[128 = 0]

[130 104 125 128 142 113  88 139 121 122 190 133 141 129 115 125 153 147
  51 115 127 124 159 161 132 136 131 117  90 118 139 156 134 122 155 111
 100 117 112  86 155 126 111 135 119 116 138 142]
E.z897
[117 104 119 114 148 106  93 130 126 124 168 133 114 138 124 113 162 147
  77 121 109 134 159 167 136 147 123 121  99 132 136 134 130 130 139 120
 125 128 114  91 160 119 139 126 126 126 148 176]
E.Z477
[107 113 130 128 140 124 109 137 133 128 132 128 140  73 112 123 148 145
  60 113 126 124 180 155 123 138 133 129  53 129 136 160 134 129 172 124
 139 132 111  79 147 121 122 118 106 114 156 140]
E.z312
[121 124 125 122 143 119 135 141 126 113  79 129 102 119 140 111 118 133
 119 169 120 144 226 106 150 106 158 153 150 123 121 115  99 106 112 120
 136 121 148 144 106 150 125 138 122  81 132 128]
L.z558
[130 116 116 155 137 125  85 130 131 128 169 131 129 131 124 110 161 191
  58 108 120 149 174 163 143 139 140 120  91 121 143 155 135 127 163 117
 129 130 107  77 154 112 112 131 127 119 146 134]
E.z312
[123 103 122 110 153 112 130 131 129 123  51 138 119 118 144 128 105 139
 152 135 124 128 203 118 144 108 141 139 153 118 117 122 122 121 123 131
 123 117 146 127  92 133 137 131 114  84 128 134]
L.Z831
[110 130 136 120 158 113 136 142 121 110  64 116  96 131 124 110 122 133
  83 148 107 150 200 100 144 107 174 111 143 123 146 106 128 109 133 120
 131 123 129 116  70 136 149 143 119 154 132 136]
L.z536
[125 100 124 126 131 128 101 132 115 124 186 136 129 134 120 124 150 148
  85 108 125 121 167 167 127 156 111 133  76 146 135 150 131 121 160 119
 141 125 106  76 164 119 105 123 132 111 151 135]
E.z897
[106 109 138 137 127 103  77 142 122 134 180 130 136 158 112 102 156 132
  56 119 157 131 164 148 128 138 136 129  81 131 144 161 124 115 143 118
 133 119  96  80 157 102 125 120 120 126 136 129]
E.Z477
[123 135 133 118 136 134 125 123 113 117  79 139 104 124 128 105 122 129
  80 138  96 143 189 111 142 104 160 132 148 128 155 122  89 121 121 112
 118 122 133 134  98 134 146 130 132 109 141 129]
L.z536
[136 103 118 115 139 114 108 139 128 121 150 131 112 117 139 119 155 138
 118 123 125 136 149 173 137 143 113 132  72 119 141 131 171 103 168 145
 124 114 127  95 149 124 111 116 126 119 148 134]
E.z897
[114 129 134 134 136 107 145 148 124 115  62 131  81  92 121 110 123 121
 120 154 107 140 197 116 153  93 158 155 149 115 153 118 113 114 129 132
 141 127 129 124  97 124 165 137 127  76 164 139]
L.z536
[126 104 123 149 140 126 101 134 122 129 173 151 137 139 116 114 161 143
  29 105 120 123 169 173 127 151 169 133  90 142 147 183 131 125 144 124
 117 118 113  74 151 119 131 140 133 131 150 143]
E.Z477
[130 114 119 124 142 121 134 134 108 120  55 136 110 117 126 129 122 127
 123 134 128 143 203 116 146 106 151 126 142 125 135 119 115 110 116 110
 115 117 136 117  98 115 157 136 124  71 132 127]
L.Z831
[126 139 128 124 147 119 113 132 103 133  65 117 107 121 134 131 120 117
 109 153 118 156 202 106 151 100 155 128 154 126 112 107 122 124 123 138
 117 120 131 120  94 121 135 137 122  98 134 124]
L.Z831
[128 114 130 124 136 120 140 135 128 121 101 130 150 125 134 119 127 123
 121 134 119 135 178 117 137 112 142 127 130 126 132 118 123 120 127 116
 124 235 127 117 103 122 119 121 117  84 124 126]
L.z558
[129 112 124 139 144 127 114 145 136 125 149 145 108 135 128 118 189 135
  57 114 128 132 147 145 120 144 126 121  84 102 142 136 148 125 147  93
 127 119 118  99 148 121 126 130 130 130 171 135]
E.z897
[124 120 131 119 143 113 131 125 128 110  85 130 123 121 127 126 118 145
 125 145 139 146 210 101 154 114 120 148 167 134  91 125 116 123 116 128
 120 122 136 121 102 137 140 132 130  96 115 115]
L.z558
[136 133 144 118 143 111 137 129 121 113  58 127  84 127 127 133 115 127
 179 144 121 143 187 105 147 109 140 145 150 152 129 114 121 127 119 122
 143 141 134 132  86 147 143 136 123  87 121 135]
L.z558
[129 114 140 115 150 114 123 118 121 113  61 130  82 123 124 109 112 135
 152 136 109 135 218 109 154  96 152 134 103 139 133   4 117 141 138 112
 209 129 131 114  89 133 133 130 129  84 149 132]
L.z536
[118 107 131 136 136 113  98 136 125 130 147 122 134 125 121 125 158 152
  79 129 132 127 200 170 132 147 128 126  98 110 117 167 141 134 163 114
 122 116 112  78 141 118 120 125 119 109 144 128]
E.z897
[128 109 126 128 154 120 114 142 110 106 160 126 138 124  97 106 115 148
  42 125 125 102 180 161 122 131 131 136  98 152 142 149 121 117 147 156
 123 127 103  69 149 111 136 126 119 126 149 131]
E.z897
[125 127 121 126 136 116 110 125 121 118 160 131 120 128 122 127 153 147
  83 107 124 158 165 163 129 149 126 122  65 138 143 161 123 138 161  97
 127 111 109  78 157 122 136 120 120  95 150 124]
E.z312
[115 116 130 144 125 116 128 121 128 112  98 133 139 126 101 121 128 138
 127 143 107 152 196 132 146 140 139 140 135 126 132 124 113 121 129 124
 127 123 140 106  88 123 127 131 129  82 131 128]
L.z536
[123 104 125 125 136 110 124 128 131 135 172 129 138 172  90 115 159 146
  73 119 130 101 152 157 143 120 132 124  72 135 134 148 137 126 155 124
 124 126 112  80 156 129 124 122 119 123 155 132]
E.z312
[123 110 132  80 145 123 102 124 124 139 164 144 133 127 109 169  90 126
  59 117 113 116 170 172 114 138 115 112  85 126 123 173 153  97 155 134
 105 116 102  81 168 124 116 120 135 130 144 131]
E.z312
[132 113 123 131 151 128 105 142 131 131 156 145 137 123 116 121 174 147
  90 101 133 114 153 166  93 140  95 130  90 125 134 158 133 124 161 123
 132 121 112  76 153 139 128 116 124 111 145 128]
E.z312

[123 155 168 120 110 133 140 132 152 113 108 116 119 108 148 102 156 128
 131 192 110  97 153 132 116 146 117 147 124 136 136 134 132  98 127 123
 159 161 120 117 123 140 120 121 117  96  80 100]
z157.z576
[134 151 187 121 114 134 166  98 133 132 133  98 124 123 123 177 172 115
 190 174 113 133 152 115 124 131 109 166 126 156 140 133 129 100 133  87
 123 203 133 116 144 123 127 140 120 106 123 114]
z157.z576
[131 132 141 137 172 128 174 133 150 122 122  92 120 106 162 138 185 134
 114 132 120 120 152 121 112 150 129 123 122 105 181 106 126  97 125  83
  92 185 131 128 140 144 140 132 111 161 144 114]
z157.Z404
[133 139 150 123  91 129 153 119 125 126 127 160 120 116 127 149 145 125
 112 153 127 135 132 135 126  99 117 122 113 159 149 127 123 128 126 149
 119  84 109 121 117 128 125 124 131 137 113 128]
z157.z215
[116 126 155 126 144 119 155 104 129 128 118 123 115  97 140 195 164 117
 154 158 125 114 147 105 126 130 121 123 130 151 128 122 142 128 123 110
  78 153 128 126 124 133 135 133 139 119 179 132]
z157.Z404
[130 213 133 122 152 118 147 117 129 131 109 105 139 128 139 202 152 124
 102 165 117 123 145 111 117 131 131 149 148 167 152 105 146 148 127  92
 112 216 119 122 136 140 116 130 115  75 125 116]
z157.z215
[100 117  94 142 201 124 166 133 143 122 115 123 134  75 153 221 128 141
 105 148 138 126 131 121 116 121 138  95 131 130 137 133 159 119  95 123
 108 115 131 118 128 171 128 113 126  83 140 160]
z753.z508
